Here is a tiny trained network, its code and every weight. The questions are about switching its units off for an input and a target symbol, where a switched-off unit gives its printed mean instead of its output.

import numpy as np


def w(rows, s, z=0):
    codes = np.array(rows[::2]) - 128.0
    scale = np.full(codes.shape[1], s)
    scale[-1] = z or s
    return codes * scale


def norm(h):
    return h / np.sqrt((h * h).mean(-1, keepdims=True) + 1e-5)


def f(y):
    return y / 2 * (1 + np.tanh(0.7978845608 * (y + 0.044715 * y**3)))


def softmax(a):
    e = np.exp(a - a.max(-1, keepdims=True))
    return e / e.sum(-1, keepdims=True)


def log_softmax(a):
    a = a - a.max(-1, keepdims=True)
    return a - np.log(np.exp(a).sum(-1, keepdims=True))


def net(x, mask):
    ids = ['ΘΛΣΩαβεζημτφ'.index(c) for c in x.split()]
    T = len(ids)
    res = E[ids] + P[:T]
    u = 0
    for l in range(2):
        r = norm(res)
        for j in range(2):
            rows = slice(2 * j, 2 * j + 2)
            q, k, v = (r @ M[l][rows].T for M in (Q, K, V))
            z = softmax(np.where(np.tri(T) > 0, q @ k.T / 2**0.5, -1e9)) @ v
            o = O[l][rows]
            res = res + np.where(mask[u + j], z, o[:, -1]) @ o[:, :-1]
        u += 2
        y = f(norm(res) @ A[l][:, :-1].T + A[l][:, -1])
        res = res + np.where(mask[u : u + 16], y, B[l][:, -1]) @ B[l][:, :-1]
        u += 16
    return log_softmax(norm(res)[-1] @ U[:, :-1].T + U[:, -1])


Q, K, V, O, A, B = {}, {}, {}, {}, {}, {}
E = w([
[135,132,171,94,93],'Θ',
[144,148,126,66,118],'Λ',
[190,109,130,117,164],'Σ',
[80,87,168,156,160],'Ω',
[128,134,62,133,121],'α',
[117,152,125,112,58],'β',
[122,80,223,132,130],'ε',
[36,119,101,121,98],'ζ',
[100,192,119,162,166],'η',
[104,129,176,3,64],'μ',
[99,105,165,73,189],'τ',
[105,113,153,176,56],'φ',
],0.035)
P = w([
[254,54,126,97,61],'0',
[232,83,135,107,60],'1',
[186,107,147,100,79],'2',
[162,127,164,106,86],'3',
[142,144,177,109,84],'4',
[129,161,185,111,84],'5',
[114,175,195,109,90],'6',
[102,185,197,108,94],'7',
],0.0082)
Q[0] = w([
[140,242,74,90,84],'0.h1',
[253,169,126,159,120],'0.h1',
[194,96,88,151,168],'0.h2',
[95,93,172,72,85],'0.h2',
],0.014)
K[0] = w([
[68,246,153,142,151],'0.h1',
[174,249,155,200,148],'0.h1',
[145,25,105,107,93],'0.h2',
[109,169,176,127,128],'0.h2',
],0.015)
V[0] = w([
[164,129,52,114,141],'0.h1',
[105,228,194,86,172],'0.h1',
[112,104,205,57,107],'0.h2',
[115,254,118,171,207],'0.h2',
],0.0094)
O[0] = w([
[181,170,177,131,128,128],'0.h1',
[152,80,56,116,42,142],'0.h1',
[215,73,138,120,185,253],'0.h2',
[119,254,37,112,146,3],'0.h2',
],0.0073,0.0031)
A[0] = w([
[135,64,115,196,124,119],'0.n1',
[179,213,119,174,130,116],'0.n2',
[50,162,207,109,207,127],'0.n3',
[139,167,72,82,215,97],'0.n4',
[100,101,122,52,152,82],'0.n5',
[80,132,93,93,116,63],'0.n6',
[215,6,77,133,143,61],'0.n7',
[162,124,135,80,117,34],'0.n8',
[42,157,157,90,230,46],'0.n9',
[234,127,82,92,186,124],'0.n10',
[144,60,106,95,129,68],'0.n11',
[119,117,112,113,147,100],'0.n12',
[143,128,163,55,137,47],'0.n13',
[99,101,135,119,163,3],'0.n14',
[173,101,201,162,250,47],'0.n15',
[193,179,192,86,155,30],'0.n16',
],0.014,0.0054)
B[0] = w([
[82,140,71,179,139,164],'0.n1',
[37,121,160,83,115,180],'0.n2',
[129,136,13,121,129,218],'0.n3',
[34,124,178,158,77,152],'0.n4',
[122,112,130,85,2,180],'0.n5',
[129,47,152,130,87,162],'0.n6',
[84,226,136,140,215,237],'0.n7',
[163,172,123,92,138,146],'0.n8',
[136,170,50,112,107,177],'0.n9',
[111,254,179,122,169,197],'0.n10',
[142,187,108,112,75,179],'0.n11',
[104,132,130,134,102,120],'0.n12',
[222,118,88,51,115,191],'0.n13',
[102,140,103,122,132,123],'0.n14',
[71,70,156,194,235,254],'0.n15',
[211,114,130,100,198,179],'0.n16',
],0.0097,0.0057)
Q[1] = w([
[108,208,225,221,43],'1.h1',
[180,66,176,199,189],'1.h1',
[183,255,14,223,153],'1.h2',
[69,28,91,37,195],'1.h2',
],0.0082)
K[1] = w([
[191,29,92,143,89],'1.h1',
[82,157,173,135,109],'1.h1',
[83,101,254,112,130],'1.h2',
[180,158,105,131,64],'1.h2',
],0.014)
V[1] = w([
[119,101,115,139,163],'1.h1',
[153,98,89,79,151],'1.h1',
[136,141,251,137,106],'1.h2',
[85,93,75,72,160],'1.h2',
],0.012)
O[1] = w([
[254,98,66,229,239,111],'1.h1',
[167,80,66,84,191,142],'1.h1',
[235,71,72,142,117,253],'1.h2',
[154,55,127,90,124,198],'1.h2',
],0.0069,0.0027)
A[1] = w([
[177,114,180,113,62,114],'1.n1',
[213,170,147,92,181,33],'1.n2',
[104,118,204,218,109,91],'1.n3',
[181,200,65,181,141,76],'1.n4',
[161,217,130,130,65,144],'1.n5',
[63,252,73,220,154,6],'1.n6',
[198,168,213,91,134,2],'1.n7',
[162,142,104,91,133,80],'1.n8',
[194,158,121,194,129,135],'1.n9',
[78,116,170,182,200,118],'1.n10',
[135,31,82,127,200,74],'1.n11',
[134,153,172,198,146,56],'1.n12',
[145,226,107,61,153,144],'1.n13',
[97,189,65,81,143,193],'1.n14',
[45,190,89,247,192,76],'1.n15',
[133,131,103,59,221,65],'1.n16',
],0.015,0.0084)
B[1] = w([
[94,135,47,181,165,178],'1.n1',
[178,107,49,119,141,169],'1.n2',
[192,173,166,141,128,154],'1.n3',
[134,168,199,98,137,149],'1.n4',
[39,144,102,88,103,197],'1.n5',
[61,121,157,14,80,190],'1.n6',
[187,64,59,180,162,156],'1.n7',
[100,114,140,189,104,137],'1.n8',
[130,156,201,126,85,136],'1.n9',
[143,200,145,102,139,189],'1.n10',
[31,98,94,62,144,188],'1.n11',
[171,151,123,130,95,134],'1.n12',
[4,132,170,140,40,229],'1.n13',
[135,183,159,82,117,254],'1.n14',
[18,158,163,178,90,202],'1.n15',
[109,108,81,139,61,186],'1.n16',
],0.012,0.009)
U = w([
[92,151,190,88,92,88],'Θ',
[180,202,75,86,107,100],'Λ',
[116,151,26,194,106,103],'Σ',
[166,176,102,140,171,217],'Ω',
[139,117,127,130,125,75],'α',
[166,111,151,187,85,203],'β',
[112,102,78,54,199,51],'ε',
[184,97,96,150,140,254],'ζ',
[107,4,169,148,80,69],'η',
[74,101,110,189,173,96],'μ',
[190,68,170,61,88,124],'τ',
[150,66,188,114,149,212],'φ',
],0.014,0.0052)

Each question gives the input, a string of symbols that net reads in full, and the target symbol t.
The units are the heads (2 rows each of Q, K, V and O) and the neurons (one row each of A and B). Each row of codes is followed by its name. A weight is (code - 128) times the scale printed after its matrix; where a second scale follows, it is the last column's (O, A, B and U).
mask holds one flag per unit, layer by layer, with each layer's heads first. A switched-off unit (its flag False) gives its mean, the last column of its rows in O or B, instead of its output. The means were averaged over made-up inputs and are rounded, as every weight is.
A unit's drop is (log p(t) with every unit on - log p(t) with that unit switched off) / (log p(t) with every unit on - log p(t) with every unit switched off).
The circuit of an input: a set's keep is (log p(t) with only the set's units on - log p(t) with every unit switched off) / (log p(t) with every unit on - log p(t) with every unit switched off). Starting from the 12 units with the biggest drops (on a tie, the unit counted first), units are removed one at a time, each time the one whose removal leaves the highest keep (on an exact tie, the one counted first), for as long as the keep stays at least 0.8.
circuit, biggest first: the units of the circuit, biggest drop first
top k neurons: the k neurons with the biggest drops, biggest first
k most important neurons of layer l: the k neurons of layer l with the biggest drops, biggest first
heads that matter: for each layer, one digit per head in row order, 1 if its drop is at least 0.15 and else 0, layers parted by /
drop when u is switched off: that unit's drop, to one decimal
input Θ η φ α α, target Λ: 2 most important neurons of layer 0 -> 0.n15; 0.n10
input β ε η φ τ α, target Θ: top neuron -> 0.n7
input α τ α, target ε: 2 most important neurons of layer 1 -> 1.n13; 1.n15
input α τ β τ α, target ε: top 4 neurons -> 0.n15; 1.n11; 1.n13; 1.n15
input μ ζ α τ η α, target Λ: circuit, biggest first -> 0.h1; 1.n13; 1.n15; 1.n14
input α Λ ζ Θ α β, target Σ: circuit, biggest first -> 1.n1; 1.n6; 0.h2
input ε α α, target Θ: heads that matter -> 10 / 00
input ζ ζ τ τ ζ, target ε: 2 most important neurons of layer 0 -> 0.n3; 0.n9
input Λ β α α β β τ μ, target τ: top 2 neurons -> 0.n7; 0.n13
input ζ α Λ, target Λ: 2 most important neurons of layer 1 -> 1.n2; 1.n7
input ζ Θ τ Θ τ, target ε: top 2 neurons -> 0.n15; 1.n11
input Θ Ω τ τ α α α Λ, target Λ: heads that matter -> 01 / 00
input μ β Ω, target μ: top 2 neurons -> 0.n10; 1.n14
input τ α ζ α, target η: top 2 neurons -> 0.n7; 0.n6
input β α α Λ Σ, target Ω: most important neuron of layer 1 -> 1.n2
input α α α α ζ β Ω Σ, target Ω: top 2 neurons -> 0.n10; 0.n15
input ζ τ Θ ε τ τ μ ζ, target ε: top 2 neurons -> 1.n13; 0.n3
input Σ β β α α τ, target ε: 2 most important neurons of layer 0 -> 0.n15; 0.n16
input α β φ ζ, target η: drop when 0.n7 is switched off -> 0.2
input β τ α τ α φ, target β: drop when 1.n13 is switched off -> 0.1
input ε φ μ, target τ: drop when 1.n11 is switched off -> 0.1
input τ ζ τ φ, target β: top neuron -> 1.n3
